Here is a tiny trained network, its code and every weight. The questions are about switching its units off for an input and a class, where a switched-off unit gives its printed mean instead of its output.

import numpy as np


def w(rows, s, z=0):
    codes = np.array(rows[::2]) - 128.0
    scale = np.full(codes.shape[1], s)
    scale[-1] = z or s
    return codes * scale


def norm(h):
    return h / np.sqrt((h * h).mean(-1, keepdims=True) + 1e-5)


def f(y):
    return y / 2 * (1 + np.tanh(0.7978845608 * (y + 0.044715 * y**3)))


def log_softmax(a):
    a = a - a.max(-1, keepdims=True)
    return a - np.log(np.exp(a).sum(-1, keepdims=True))


def net(x, mask):
    res = np.array(x, float).reshape(1, 3) / 4 @ E
    u = 0
    for l in range(2):
        y = f(norm(res) @ A[l][:, :-1].T + A[l][:, -1])
        res = res + np.where(mask[u : u + 11], y, B[l][:, -1]) @ B[l][:, :-1]
        u += 11
    return log_softmax(norm(res)[-1] @ U[:, :-1].T + U[:, -1])


A, B = {}, {}
E = w([
[255,168,29],'x0',
[137,188,253],'x1',
[109,16,210],'x2',
],0.0052)
A[0] = w([
[164,170,162,91],'L0N0',
[113,181,87,123],'L0N1',
[93,103,71,253],'L0N2',
[182,161,156,229],'L0N3',
[154,153,175,186],'L0N4',
[165,145,179,181],'L0N5',
[110,128,120,26],'L0N6',
[93,151,149,180],'L0N7',
[114,211,77,133],'L0N8',
[216,94,93,107],'L0N9',
[251,161,155,31],'L0N10',
],0.014,0.0023)
B[0] = w([
[209,39,98,180],'L0N0',
[219,254,116,190],'L0N1',
[124,63,10,218],'L0N2',
[75,54,207,221],'L0N3',
[135,69,163,195],'L0N4',
[160,43,235,197],'L0N5',
[148,130,138,109],'L0N6',
[39,168,118,173],'L0N7',
[124,203,97,246],'L0N8',
[51,67,105,237],'L0N9',
[97,34,118,252],'L0N10',
],0.0067,0.0045)
A[1] = w([
[187,89,156,245],'L1N0',
[32,85,142,154],'L1N1',
[93,180,99,122],'L1N2',
[71,238,195,253],'L1N3',
[98,252,94,121],'L1N4',
[117,107,204,154],'L1N5',
[112,109,52,33],'L1N6',
[130,225,149,62],'L1N7',
[183,183,133,78],'L1N8',
[59,169,159,89],'L1N9',
[91,114,183,99],'L1N10',
],0.011,0.0037)
B[1] = w([
[160,249,92,228],'L1N0',
[254,236,103,253],'L1N1',
[62,39,89,150],'L1N2',
[14,124,186,220],'L1N3',
[69,4,142,199],'L1N4',
[133,205,113,225],'L1N5',
[128,139,96,176],'L1N6',
[100,23,120,140],'L1N7',
[177,54,212,128],'L1N8',
[120,131,134,143],'L1N9',
[150,202,139,180],'L1N10',
],0.0057,0.0046)
U = w([
[150,51,172,134],'0',
[188,119,185,61],'1',
[154,149,117,8],'2',
[154,155,117,21],'3',
[140,107,2,178],'4',
[50,114,115,143],'5',
[112,220,203,177],'6',
[239,152,113,147],'7',
],0.023,0.011)

Each question gives the input, the list of numbers given to net, and the class t.
The units are the neurons (one row each of A and B). Each row of codes is followed by its name. A weight is (code - 128) times the scale printed after its matrix; where a second scale follows, it is the last column's (A, B and U).
mask holds one flag per neuron, layer by layer. A switched-off neuron (its flag False) gives its mean, the last column of its row in B, instead of its output. The means were averaged over made-up inputs and are rounded, as every weight is.
A unit's drop is (log p(t) with every unit on - log p(t) with that unit switched off) / (log p(t) with every unit on - log p(t) with every unit switched off).
The circuit of an input: a set's keep is (log p(t) with only the set's units on - log p(t) with every unit switched off) / (log p(t) with every unit on - log p(t) with every unit switched off). Starting from the 12 units with the biggest drops (on a tie, the unit counted first), units are removed one at a time, each time the one whose removal leaves the highest keep (on an exact tie, the one counted first), for as long as the keep stays at least 0.8.
units of the circuit, in order: the units of the circuit, biggest drop first
k most important neurons: the k neurons with the biggest drops, biggest first
k most important neurons of layer l: the k neurons of layer l with the biggest drops, biggest first
drop when u is switched off: that unit's drop, to one decimal
input [-7,-5,5], class 4: units of the circuit, in order : [L1N1 L0N3 L1N3]
input [1,8,0], class 0: units of the circuit, in order : [L0N0]
input [3,6,-8], class 0: 3 most important neurons of layer 0 : [L0N8 L0N1 L0N2]
input [-6,-4,3], class 4: units of the circuit, in order : [L1N1 L0N3]
input [7,3,0], class 0: units of the circuit, in order : [L0N10 L0N3]
input [-6,-1,-1], class 6: 2 most important neurons of layer 0 : [L0N8 L0N1]
input [7,3,1], class 0: units of the circuit, in order : [L0N10 L0N3]
input [-4,-2,4], class 6: 2 most important neurons of layer 0 : [L0N0 L0N10]
input [-2,0,-6], class 5: 2 most important neurons : [L1N4 L1N3]
input [-4,-2,6], class 7: 2 most important neurons : [L1N1 L0N3]
input [0,0,-1], class 5: 2 most important neurons of layer 0 : [L0N8 L0N5]
input [0,-1,3], class 7: 3 most important neurons of layer 0 : [L0N1 L0N8 L0N0]
input [-4,-2,1], class 4: 2 most important neurons of layer 1 : [L1N1 L1N0]
input [6,8,2], class 0: units of the circuit, in order : [L0N10]
input [-7,4,-7], class 5: 3 most important neurons of layer 0 : [L0N10 L0N3 L0N7]
input [4,7,-1], class 0: drop when L0N0 is switched off : 0.2
input [1,5,-1], class 0: drop when L0N5 is switched off : 0.2
input [-6,-6,6], class 4: drop when L1N1 is switched off : 0.2
